In the rows, 128 means zero.
Each row is followed by its class number. Each block has new classes, again numbered from 0 up, in any order.
[133 137 133 146 125 116 112 113 118 121 145 129 143 132 125 133 133 120
 150 135 118 147 145 120 136 145 136 140 132 128 128 134 102 131 135 137
 127]	4
[117 119 126 162 138 132 133 130 129 139 136 143 123 116 126 126 145 126
 156 121 114 112 142 141  90 128 124 147 125 125 143 121 113 133 133 140
 150]	5
[110 114 147 136 124 130 144 149 108 118 119 112 116 122 151 129 121 139
 124 120 113 126 134 149 137 145 125 148 132 113 124 119 115 119 115 121
 133]	7
[114 131 134 139 123 120 137 130 134 141 136 125 116 130 129 127 127 128
 131 114 135 114 129 146 143 123 114 126 149 134 128 131 134 143 146 110
 124]	0
[139 153 150 133 127 124 142 145 145 110 131 133 113 128 118 133 124 114
 159 110 134 127 130 121 108 148 119 125 136 125  74 127 132 118 123 139
 127]	2
[117 130 119 162 123 137 169 166  78 127  93 137 142  97 105 105 104 115
 125 130 109 132 151 131 152 111 124 134 159 117 148 146 150 123 152 145
 164]	1
[121 119 162 123 127 108 133 197 108 115  79 102 162 118 147 138 129 116
 125 109 118 136 143 162 180 145 134 174 159 116 104 139 118 103 100 116
 132]	7
[100 173 115 149 120 149 130 151 160  85  96 112  88 101 105 143 207 114
 128 125  89 177  54 134  97 175 127 111 174 111  93  88  56 132  91  91
 133]	8
[127 119 118 145 128 124 130 123 132 129 138 133 129 123 121 124 127 125
 141 121 128  97 136 134 100 130 131 125 108 125 139 125 120 132 135 127
 125]	5
[113 140 162 141 116  98 152 121 129 152 113 125 122 111 117 121 137 125
 160 165 100  90 142 179 160 134 119 142 163 126  89 141 143 102 169 125
 148]	6
[153  99 131 178 116 109 145 139 132 126 121 129 127 121 121 141 103 123
 161 150 135  73 151 124 120 144  92 135 142 132 171 119 124 132 117 144
 104]	3
[142 127 123 141 144 134 121 152 128 124 103  83 180 134 127 127  92 134
 119  81 163 130 119 116 162 139 107 164 104 131 144 143 147 130 112 115
 152]	6
[139 135 135 139 124 117 129 146 144 137 131 134 118 137 125 144 102 130
 147 123 123 130 121 117  98 142 121 114 143 141 114 122 118 131 130 131
 111]	2
[110 128 143 130 131 128 135 127 118 130 130 131 130 120 140 126 130 122
 143 129 115 144 143 149 161 113 133 147 118 122 111 131 130 120 130 147
 133]	4
[122 116 151 127 121 137 138 160 107 131 118 131 140  98 146 136 135 131
 115 134 149 131 128 164 146 120 135 140 153  94 105 105 121 119 110 148
 140]	2
[126 109 131 144 132 127 117 142 128 115 117 119 140 130 128 145 121 134
 126 139  88 147 133 148 142 119 116 140 152 139 158 109 130 120 109 123
 127]	0
[114  89 134 142 126 136 153 115  90 122 120 119  97 103 118 117 114 147
 105 136  97 130 117 143 140 127 132 131 149 119 147 122 102 118 120 111
 130]	3
[116 129 112 148 151  97  97 100 167 118 127 117 116 153 158 136 128 132
 168  60 133  86 149 108  49 149  98 134 104 129 157 121 124 122 128 109
 114]	5
[105 177 147 182 140 129 221 180 131  90 125 152 109 100 144 111  90 129
 186 127  86 137 151  98 247 145 103 139 161 120  72 126 252 118 126 148
 127]	7
[112 139 151 143 134  98 148 175 113 112 126  96  97  92 104 127  90 160
 142 129 103 131 109 156 148 143 105 148 161 112 127 109 184 115 116  64
 127]	0
[145 148 109 124 149 110 141 149 116 105 155 144 105  89  78 134 127 138
 181 117  55 140 130 101  71 165 123 146 129 136 109 116 109 148 120  90
  92]	3
[116 133 118 152 150 127 151 135 125 105 110 113 123  92 118 108 111 140
 145 117 128 135 145 108 151 134 128 134 103  96 118 144 138 115 102 128
 117]	3
[114 145 146 134 107 140 128 104  98 114 104 106 137 141 141 138 130 142
 132 122 137 112 138 153 130 136 132 161 146 100 147 105 132 103 148 130
 180]	6
[118 126 144 122 122 134 137 126 122 114 117 108 118 131 135 122 135 104
 157 102 109 119 154 150 109 132 116 147 138 111 128 125 137 118 156 141
 121]	6
[141 141 151 123  68 140 138 137 114 103  91 118 105 171 129 137  66 104
 122 102 163  67 157 120 163 141 123 144 149 122 125 125 145 135 167 133
  91]	6
[114 112 139 127 110 170 145 129  87 111 126 124 123  98 139  99 152 137
 124 111 148 118 163 146 130 108 150 164 100  83  98 131 127 127 118 155
 143]	6
[124 129 130 134 142 123 142 140 120 112 126 126 122 102 129 140 114 130
 131 126 132 140 130 116 153 149 115 147 134  98 124 107 121 112 114 133
 147]	3
[141 145 154 141 130 117 120 133 153 132 138 132 100 138 108 128 146  86
 160 144 127 147 139 133 152 150 114 150 158 135 106 149 114 136 153 133
 128]	4
[115 127 146 149 139 132 125 131 111 127 151 131 117 135 133 126 134 129
 138 101 114 143 134 133 120 145 112 152 145 136 130 118 117 142 140 120
 132]	0
[138  88 112 156 124  91 143 102 137  98 142  97 111 111 116 108 169 121
 148  76 113  80 169 102  84 154 114 129 151 117 141 145  86 109 130 133
 106]	5
[111 148 127 139 116 110 128 172 126 121 115 140 112 143 122 132 123 113
 139 133 122 122 126 114  95 165 128 133 131 127 144 123 116 127 140 115
 137]	8
[133 131 124 143 122 113 126 100 147 115 139 140 115 136 124 131 118 124
 142 105 127  87 143 118 119 146 125 124 127 133 119 127 121 129 137 122
 121]	5
[123 129 135 125 126 159 111 130 139 155 116 156 140 143 148 158 128 129
 136 153  99 140 116 158 128  99 123 153 117 156 114  98 124 134 126 143
 156]	6
[126 103 138 166 123 101 147 140 125 133 140 118 121  99 119 134 124 130
 182 139 113 121 140 148 114 152 130 123 159 113 153 124 120 139 111 120
  90]	3
[122 136 139 155 123 125 127 138 107  99 111 113 129 118 143 135  76 134
 112 152 111 131 134 122 133 159 107 125 126 108 125 110 105 102 123 132
 141]	7
[116 110 128 147 140 108 111 136 149 148 123 122 114 172 133 143 148 109
 147 119 127 121 130 136 119 157 115 143 134 141 144 136  93 127 125 106
 140]	1
[131 113 141 134 127 121 149 141 113 106 116 123 102 107  97 109 116 117
 132 140 105 114 148 155 153 154 122 138 139 103 123 135 133 118 129 123
 126]	1
[133 103 106 166 124 137 114 112  59 101 147 142 148  65 117  67 176 125
  87 165 144 117 120 127  89 152 143  83 120  83 121 141  90 139 132 104
 109]	1
[122 108 126 144 139 147 136 108 130 121 121 117 125 111 117 114 121 134
 131 136 111 124 140 161 134 108 141 134 111 110 158 126 140 123 123 143
 138]	5
[127 129 122 123 147 106 119 124 117 130 137 112 158 101 122 116 123 124
 120 126 125 113 133 135 128 124 133 127  96 113 108 123 110 113 147 131
  97]	5
[117 120 131 157 124 138 157 136 118 111 113 109 129 132 150 125  91 141
 111 113 121 138 137 109 178 150 121 131 136 120 143 131 125 121 122 144
 139]	7
[130 144 114 134 113  98 128 140 173 122 107 123 121 128 134 139  85 135
 134 137 131  92 141 115 133 164 118  97 102 122 103 146 102 125 119 115
 105]	7
[107 134 113 131 129 155 125 168  53 101 162 109 166 128 112 134 179 111
 145  92 148 122 120 148  56 173 143 179  67  85 145 109  56 153 113  95
 169]	4
[111 150 129 116 115 102 120 121 138 158 142 153 118 152 149 150 106 109
 132 100 139 122 138 124 108 156 116 127 163 138 161 113 107 154 183 137
 143]	8
[129 131 134 139 131 130 146 128 127 115 123 143 122 121 134 129 138 122
 149 115 132 114 130 124 131 149 121 133 137 119 133 118 132 132 131 132
 118]	3
[136 105 129 160 120 133 141 154 127 143 131 145 112 141 117 123 133 111
 148 135 120 104 142 129  85 129 117 125 150 147 136 147 113 142 133 130
 132]	2
[125  96 139 148 129 121 145 123 118 121 152 126 137 151 134 147 113 113
 109  96 112 121 136 133 190 143  92 149 174 155 137 121 114 134 129 120
 160]	0
[144 145 110 121 106 124 133 118 167 115 114 162  97  93 104 133 101 137
 136 119 104 115 134 111  72 119 132  94 124 133 105 123 117 124 134 146
 127]	5
[120 109 107 142 141 148 120 124 109 114 129 122 114 163 122 112 174 113
 122 104  93 118 140 103 128 158 124 163 101 142 148 140  57 150 145 121
  97]	4
[122 125 115 131 125 117 102 142 157 134  88  87 123 181 128 130 100 123
 139 100 124 103 120  91  25 152 107 112  45 150 139 145  69  98 151 133
 105]	6
[118 123 139 133 126 135 129 118 126 130 131 138 145  93 148 125 121 151
 120  92 156 136 125 145 151 116 156 132 120 108 100 118 130 132 105 143
 132]	5
[121 139 123 148 129 112 137 158 134 126 120 153 130 124 106 137 106 111
 138 130  86 112 137 127 140 154 106 146 137 155 115 132 103 145 121 119
 141]	8
[131 128 149 149 124 126 136 153 104 111 141 129 129  97 129 114 133 124
 135 136 144 149 134 118 152 138 127 148 123 106 101 128 130 119 120 147
 130]	4
[135 124 136 114 134 103 143 130 118 149 142 140 129 144 108 119 151 117
 134 131  91  79 130 146  94 138 108 151 110 171 140 128 114 132 172 130
 127]	8
[108  99 136 129 121 115 151 170  87 116 118 113 118 111 117 120 100 110
 106 112  96 127 153 146 144 124 109 141 167 117 145 133 125 115 149 115
 136]	0
[119 136 129 133 136 138 126 115 111 126 106 120 131 103 124 113  89 127
  86  90 144 131 129 124 156 120 128 138 130 113 112 134 104 124 149 136
 142]	5
[148 116 168  90 121 115 106 184 151 124  91 137 127 123 155 132 119 141
 104 102 158 177 108 110 152 143 141 155 147 130  95 133 170  93 110 127
 154]	6
[184 133 108 163 143  96  71 107 119 130 186  83 135  87  78 115 108  98
 166 168 156 112 153 147  60 159  79 138 153  95 217 135 126 189 165  79
  88]	4
[126 113 120 141 119 114 132 148 125 143 154 135 111 131 119 129 138 135
 141 132 112 126 126 123  90 136 132 141 134 149 156 122 119 150 122 113
 125]	8
[ 81  94 161 177 124 135 184 146 122 102 123 100  90 111 152  89 112 115
 146 141 127 120 170 165 210 174 131 121 135  60 130 154 147 119 117 144
 120]	7
[117 134 133 149 132 131 121 145 143 127 131 142 124 158 138 147 110 101
 164 121 121 113 149 131  97 149 115 125 116 128 107 123  97 137 121 139
 114]	2
[115 121 129 154 116 123 123 133 121 124 123 130 113 138 126 128 138 113
 140 141 116 123 143 132 130 153 127 140 142 118 149 135  91 134 141 124
 131]	4
[123 171 105 132 135 118 125 154 134 114 123 151 134 101 109 123  60 133
 132 105 143 173 139  86 165 177 149 106 117  95 101 148 136 150 122 117
 132]	1
[120 132 124 133 124 102 120 128 150 140 115 118 138 141 122 137 123 132
 151 119 116 122 128 146  85 138 132 124 121 143 171 134 121 129 125 121
 143]	8
[113 128 152 156 128 114 141 141 122 124 113 132 122 121 130 127 114 131
 136 166 117 102 128 154 171 150 106 147 116 118 123 120 133 108 135 131
 143]	4
[106 128 157 146 121 120 139 122  86 117 150 113 110 134 113 113  82 115
 106 134 113 165 140 124 179 148 135 122 165 118 116 142 116 116 166 120
 134]	0
[136 126 149 142 130 145 156 172 102 118 142 125 123  94 127 121 120 123
 135 137 127 155  91 150 159 126 107 143 149 119 150  95 190 147 136 125
 115]	4
[128 126 124 143  96 118 159 171 132 120 141 126 115 143 139 154 109 115
 153 121 108 150 140  94 120 140 135 114 160 140 125 123 118 128 123 139
 116]	7
[135 120 130 140 108 105 127 139  96 116 148 122 129 161 131 125 162 123
 150  90 142 123 132  99 101 161 155 130 149 134 133 132 120 133 132 102
  92]	1

Next block: new classes, numbered from 0 again.
[139 140 131 126 107 145 111 157 127 178  98 172 113 181 137 133 184 146
 125 137 122 110  90 143  64 127 117 160 134 109 139 124 176 151  90 104
 146]	0
[113 127 115 127 128 143 144 117 143 133 112 122 145  68 109 148 135 124
 125 139  88 127 107 113 112 156 129 157 120 124 135 117 132 145 154  97
 151]	4
[131 168 142 118 143 105 133 148 144 154 106  73 144  87 144 111 116 146
 130 118 119 122 135 160 138 107 153 134 128 152 124 156 138 110 110 137
 109]	2
[122 124 127 168 167  68 100 147 118 119 123 104 127 140 129 168  92 156
 110 133 118 132 127 127  68 165 133 139 135 126 177 121 127 161 157 104
 116]	11
[116 114 140 136 163 166 125 107 120 141  94 156 144 168 121 162 101 117
 103 130 115 112 125 120 156 128 123 134 128 158 119 141 129 139 112 126
 121]	5
[148 118 119 115 124 192 116  85 139 126 155 130 128  88 161 117 172 177
 156 132  81 149 134 103  93 120 133  88 124  94 117 102 119 152 136 139
 137]	10
[123 131 124 178  92  92 107 131  97 110 129  87 107 181 128 130 136 126
 178 113 199 118 115 134 116 137 123 131 109 134 125 145 170 153 118 167
 143]	1
[143 112 130 156 145  99 136 114 115 122 138 115 156 162 116 179 115 136
 117 117 117 101 106 127  89 137 112 160 111 128 161 135 141 170 140 120
 111]	9
[141 117  98 137 139 139 133 125 111  95  78 118 138 149 122 174 148 126
 139  92 131 120 152 133 125 127 138 144 144 127 159 139 126 136 147  96
 123]	3
[132 146 144 150 164 115 141 100 129 127 145  92 148 111 136 165  97 118
 116 125  95 111 118 140  85 143 126 156 103 133 138 115 110 124 158 101
 143]	5
[125 162 163 160  99 114 145 162 126 161 160 153 109 183 125 101 123 140
 126 152 141 117 120 140 102  96 135 134 123 116 126 171 139  92  75 138
 102]	7
[112 109 117 108  68 150 100 122 108 157 167 107 131 115 126 131 192 141
 145 169 138 132 154 124 158 136 170 118 117 115 147 117 108 143  72 133
 113]	7
[133 114 149 140 178 123 167 110 110 118 140 109 126 111 106 160  77 141
 111 124 118 128 137 127  97 129  96 165 133 126 134 143 131 120 164 122
 109]	9
[137 156 169 163 191  93 127  82 119 154 134 114 122 148 111 108  83 123
 110 156 134 127  87 118 107 110 143 134 108 156 146 146 158 122 129 133
 146]	12
[142  73 130 110 170  78 144 137 123 106 134 100 164 149 108 174 115 146
 131 111 166 145 123 126 123 136 126 125 148 147 138 141 142 127 169 106
 116]	9
[111 163 122 140 116 135 124 131 113 121 143 126 138 175 140 119 126 122
 131 111 133 109 108 156 115 131 125 153 147 122 130 130 144 123 110 107
 153]	3
[116 154 129 205 135  71 155 132 102 115 108 126 118 198 105 137  93 126
 121 144 135 135  96 117 112 140 146 157 130 106 130 120 131 114 158 142
 115]	1
[134 123 118 164 138 100 122 131 164 138 116 120 147  64 175 137 119 106
 105 116 133 124 125 111 159 182 152  91  96 186 141 130 137 124 124 133
 164]	6
[138  70 169 118 133 103 148  87 127 137 129 102 136  79  50 155  99 149
 103 146  98 151 141 107 186 101 140 121 135  98 138 134  86 131 121 142
  72]	9
[138 139 121 150 122 118 130 114 156 103 127 129 135 104 108 168 104 129
 119 132  70 102 109 122 115 120 117 182 123 134 166 121 131 169 148  93
 144]	3
[132 145 140 127 136 166 106 139  87 146  96 102 106 172 134 109 150 161
 148 125 150 137 128 154 113 122 143 136 148 115 116 128 144 112  88 163
 141]	7
[132 106 102 151 109  18  95 140 104 111 107 122 122 107 134 137 180  77
 154  90 149 146 161 132 155 146 158 104 134 146 106 152 119 144 143 117
 169]	3
[137 100 107 115 112 183 101  98 137 158  96 176 134 135 141 146 139 109
  94 127  79 108 148 117 134 141 147  97 147 172 119 155 128 155 113  88
 109]	10
[106 133 141 139 101 169 136 104 109 128 146 100 126 167 152 168 103  86
 163  98 213 111 116 153  84 179 147  89 125 163 119 150 151 118  93  85
 121]	7
[122 125 149 137 162 144 148 120 111 124 123 133 140 143 117 153 118 126
 153 110 132 144 121 116  94 138 117 123 130 107 104 133 142 119 142 117
 139]	5
[116 118 154 183 154 114 107 130 100 121 145 125 135 107 145 157 136 145
 135 123  93 120 149 116 112 119 140 124 129 125 125 113 112 106 162 130
 128]	5
[153 163 133 132 133 109 143 144 165 137 138 129 134 113 134 116 109 125
 118 133 122 136 129 130 112 108 121 148  98 128 138 120 132 119 127 126
 138]	8
[113 117 144 148 153 107 128 119 113  83 160 128 138  66 128 136 136 123
 166  95  98 131 129 129 147 122 143 102 128 129 152 114 125 129 111 145
 158]	0
[121  96 155 152 159  88 100 148 123 104 168 145 118 139 114 137 133 147
 143 131 116 143 129 124  98 123 120 104 140 114 127 129 125 113 157 123
 164]	10
[133  89 146  81 150 216 126 108 169 103 107 106 114  56 127 176 111 147
 149 150  99 123 158 120 137 144 148  81 140 159 117 152 121  57 162  93
 135]	4
[149  59 142 134 121  62  88 142 128 103 138 107 126 159  92 123 132 134
 125 136 126 142 132 136 135 124 135  99 134 136 133 146 134 113 158 140
 118]	12
[133 144 153 123 115 114 127 109 117 159 153 216 105 154 143 123 118 105
  94 182  95 130 121  92 110 134 133 136 115 129 100 126 117 108 174 113
 102]	2
[137  99 124 128 169  93 146 103 139 110 118  96 140 158  81 137 107 136
 128 143 145 142  98 117  98 129 121 143 120 131 141 133 149 131 196 113
 115]	12
[115 153 142 153 104  54 146 125 132 145 129 153 124  92 129 144 137 131
 136 128 121 144  98 124 114 159 138 134 124 111 123 114 112 141 143 131
 136]	0
[114 159 126 123 132 112 142 162 128 112 134  58 139  99 114  80  85 101
 144  84 105 134 141 188 103 119 131 126 123  99 120 150 133 139  52 143
 108]	11
[111 156 112 131 134 129 107 143 152 115  79 184  84 116 171 137 112 107
 134 112  82 143 121 152  98 178 133  79 153 150  98 146 122 134  91 125
 151]	10
[134 136 138 181 141  97 119 114 137 133 110 128 104 127 131 142 145 161
 119 149 129 126 105 121 120 150 121 138 122 132 144 113 116 119 150 132
 164]	1
[123 102 145 145 131 161 147 151 119 114  93 128 129  94 104 142 117 111
 148 125 147 150 138 113 148 144 150 119 139 144 127 126 147  82 130 119
 129]	1
[ 93  81 108 100 147 148 143 104 103 109 139 139 169 142 116 158 153 130
 132 106 132 128 116 126 140 146 134 120 172 141 113 137 135 107 180  84
 124]	3
[163 172 127 133 154 130 134 113 153 111 118 109 130 103 126 168  94 123
 140 113 102 109 134 130 100 114 137 158 119 149 147 129 149 127 151  99
 162]	8
[120  99 125 119 174  96 140  87 172  90 130 134 124 220  48 155  94 117
 116 129 161 115  89 139 126 130  76 149 143 127 126 139 119 143 176  73
 186]	10
[136 124 105 187 122 121 109 113 100 104  57 169 119 116 131 105 125  76
 109  95 111 139 109 102 175 125 170 146 144 165 124  97 145 164 124 153
 158]	11
[126 146 144 109 161 148 166 114 142 128  98 146 130 156  71 135  80 121
 114 149 102 122  98 119 101 116 117 156 128 108 135 152 134 104 150  93
 117]	4
[119 100 116 139 125 111  96 138 155 189 109 103 121 113 132 122 151 127
  72 168  87 103 141 136 168 161 144 111 101 146 116 161 134 127  83 151
 135]	6
[131 105 129 148 151 134 143 144 122 120 100 132 146 122 124 147 119 123
 112 118 143 132 138 118 129 124 120 143 110 139 146 127 120 121 158 119
 119]	4
[142 116 115 166  95  97 114 135 162 116  76 155  59 153 153 146 157 139
 124 137 145 142 102 138 118 126 141 115 132 123 138 103 129 145 101 131
 135]	0
[146 154 133 109  87 133 131 134 117 133  77 252  88 132 137 105 142  85
 127 129 111 147 155 109 159 150 112 128 126 123  97 129 100 113 127 157
 139]	0
[122 162  83  90 120 177 145  60 145  63 137 178  97 129 150 126 149 114
 170  88  96 131 101 163  91 133 102  77 157 104 109 111 105 148 107  89
 126]	12
[120  83 137 116 157  94 102 149 119 118 141 124 137 173 125 146 157 172
 135 131 160 132 122 141 114 136 125 103 149 146 149 140 116  99 155 116
 123]	7
[144 130 142 173 115  92 136 105 134 116 126 118 116 128 125 162  94 134
 109 133  96 137  81 121  75 159 124 157 113 104 151 110 128 156 155 121
 138]	3
[128 140 151 158 168 105 121 121 108 122 125 124 134 205 120 170  75 141
 119 130 133 114 119 120 100 140 126 149 140 132 125 132 145 135 182 107
 123]	2
[108 149 150 120 139 116 150  80 130 132  88 150 120 156 100 158  76 100
 137 120 153 133  81 123 106 144 116 128 131 131  94 133 121 127 160 107
 108]	5
[123 101 151 174 144  94 133 120 125 118 126  93 112 151 120 145  86 127
 100 111 137 133 118 146 115 134 115 138 140 126  98 116 126 127 169 116
 119]	2
[129 152 129 155 138 122 140 129 130  97  95 117 139 115  92 124 121 119
 155 102 112 135 111 139 133 115 151 132 148 120 140 123 143 119 116 121
 140]	12
[125 128 132 151 159 117 155 126 120 100 124 131 134 190 105 144  83 130
 123 111 148 150 110 143 102 129 119 123 152 108 128 122 130 126 139 104
 105]	12
[117 121 157 158 144  95 136 140 119 118 167 134 151  97  89 145 140 122
 136 120 123 139 124 126  96 134 128 141 124  95 159 105 104 107 158  93
 164]	10
[145 128 146 122 109  69 115 146 113 136 120 171 112 111 107 131 179 108
 141 138 121 153 156 132 147 137 134 119  98  97 126 126  62 125 103 153
 144]	7
[122 129 129 155 136 115 133 173  89 138 114 123 148 164 115  90 135 136
 145 116 147 146 150 117 114 139 115 137 136 110 120 141 152 113 138 144
 119]	1
[135  65 133 129 124  93  94 117 131 157 115 190  83 168 118 157 161 114
  98 165 101 143 129 110 143 143 126  96 130 127  92 170 134 158  99 120
 151]	3
[152 123 135 173 147 104 140 106 124 116 108 117 131 102 125 128 103  80
 104 114 100 128 103 126 143 109 158 165 104 153 147  88 140 160 118 132
 163]	0
[147 109 114 142 174  88 138 122 109 120 130  71 163 164 130 134 109 124
 114 116 120 135 137 142  84 154 147 119 119 142 144 155 142 119 166 119
 106]	12
[156  98 154 114 182 157 126 104 176 131 137 123 147 131 109  94 110 134
  83 157  68 118  90 117 112 107 124 118 113 140 156 127 131  92 138  90
 161]	4
[152 113 134 147 134  79 117 100 114  93 147 139 107 116  98 133 135 116
 140 132 116 133 116 115  96 102 129 130 113 127 175 128 134 138 157 116
 121]	12
[142 105 146 126 151 133 111 105 117 100 143 138 120  85 116 125 149 145
 152 136  99 149 110  87 101 102 136 129 134 113 153  84 146 130 184 107
 136]	2
[126 165 118 117 187 117 157 112 115 144 128  94 144 147 116 132 105 131
 130 114 130 122 151 136 103 102 136 138 132 129 128 169 150 110 137 110
 111]	8
[148  87 138 135 166 141 138 116 135 123 171 104 152 114 161 124 152 126
 127 117 107 125 126 142  98 141 139  76 119 154 115 138 133  76 136  98
 150]	1
[113 112 161 134 170 146 153 107 119 136 137 127 182 128  96 148  88 110
 112 113 111 121 104 116 116 131 126 142 135 140 129 123 133 106 161  84
 122]	5
[142 130 133 150 149 105 132  99 151 128 125 108 136 114 118 163 123 125
 129 121 120 116  95 127  88 114 116 157 108 128 146 118 138 175 144  81
 152]	3
[135 111 147 144 101 152  92 125 130 141 112 136 119 168 107 133 123 133
 115 121 132 100 117 141 119 139 105 144 133 145 135 150 148 139 121 133
 158]	10
[129 119 161 140 181 111 138 115 115 122 140  66 151 104  82 139  95 133
 121 126 108 130 168 126 122 136 112 154 106  96 147 121  99 120 173 119
 124]	2
[ 98  92 155 131 112 104  98 132 151 137 132 144  50 186 121 120  70 134
 108 155 178 144 113 138 117 144  95  87 156 151  74 164 163  89 139 137
 113]	8
[140 126 139 137 145  88 109 126 141 130 116 114 110 149 109 159  68 132
  87 154 122 120 118 127 146 137 130 143 121 134 143 115 123 134 143 127
 129]	6
[119 118 142 135 140 166 162  94 104 102 128  63 113 155 115 117 109 159
 149  70 189 127 128 178  92 140  53 149 136 103  83 130 111 113 168 159
 131]	7
[111 122 118 135 135  93 128 127 103 128 132 218  85 155 131 134 158  99
 112 133 113 126 112 132  89 126 125 131 159 147 104 160 137 102 160  99
 147]	10
[146 109 184 165  66 133 152  96 161 135 140 153 132  93 123 115 126 145
 102 114 121 123  52 129 108  99  99 144 108 120 121  94 110  98 162 142
 106]	5
[109 130 124 114 150  70 141 123 123 114 143 138 109 112 102 134 132 132
 145 155  96 145 121 120  90 122 119 148 118  89 135 104 109 139 174 121
 108]	0
[124  87 135 165 154 100 123 105 120 125 169 129 132 203 124 159 119 129
  94 146 116 120 127 114 109 126 143 111 146 129 131 134 122 106 160  74
 121]	5
[131 113 142 129 176 127 132 146 119 115 161 140 167 145 112 123 138 153
 137 133 119 137 136 122 110 103 122 127 134 120 136 116 128  96 173 109
 120]	12
[120  97 140 112 151 109  99 151 145 126 166 111 108 116 139 136 135 151
 121 148  97 138 141 148  85 129 141  85 146 125 125 134 132  67 144 100
 120]	8
[157 171 127 160 140 112 144  95 138 116 143 128 128 119 125 160 104 134
 125 144  91 118 121 119  84 136 136 160 119 126 153 119 125 139 169  95
 143]	12
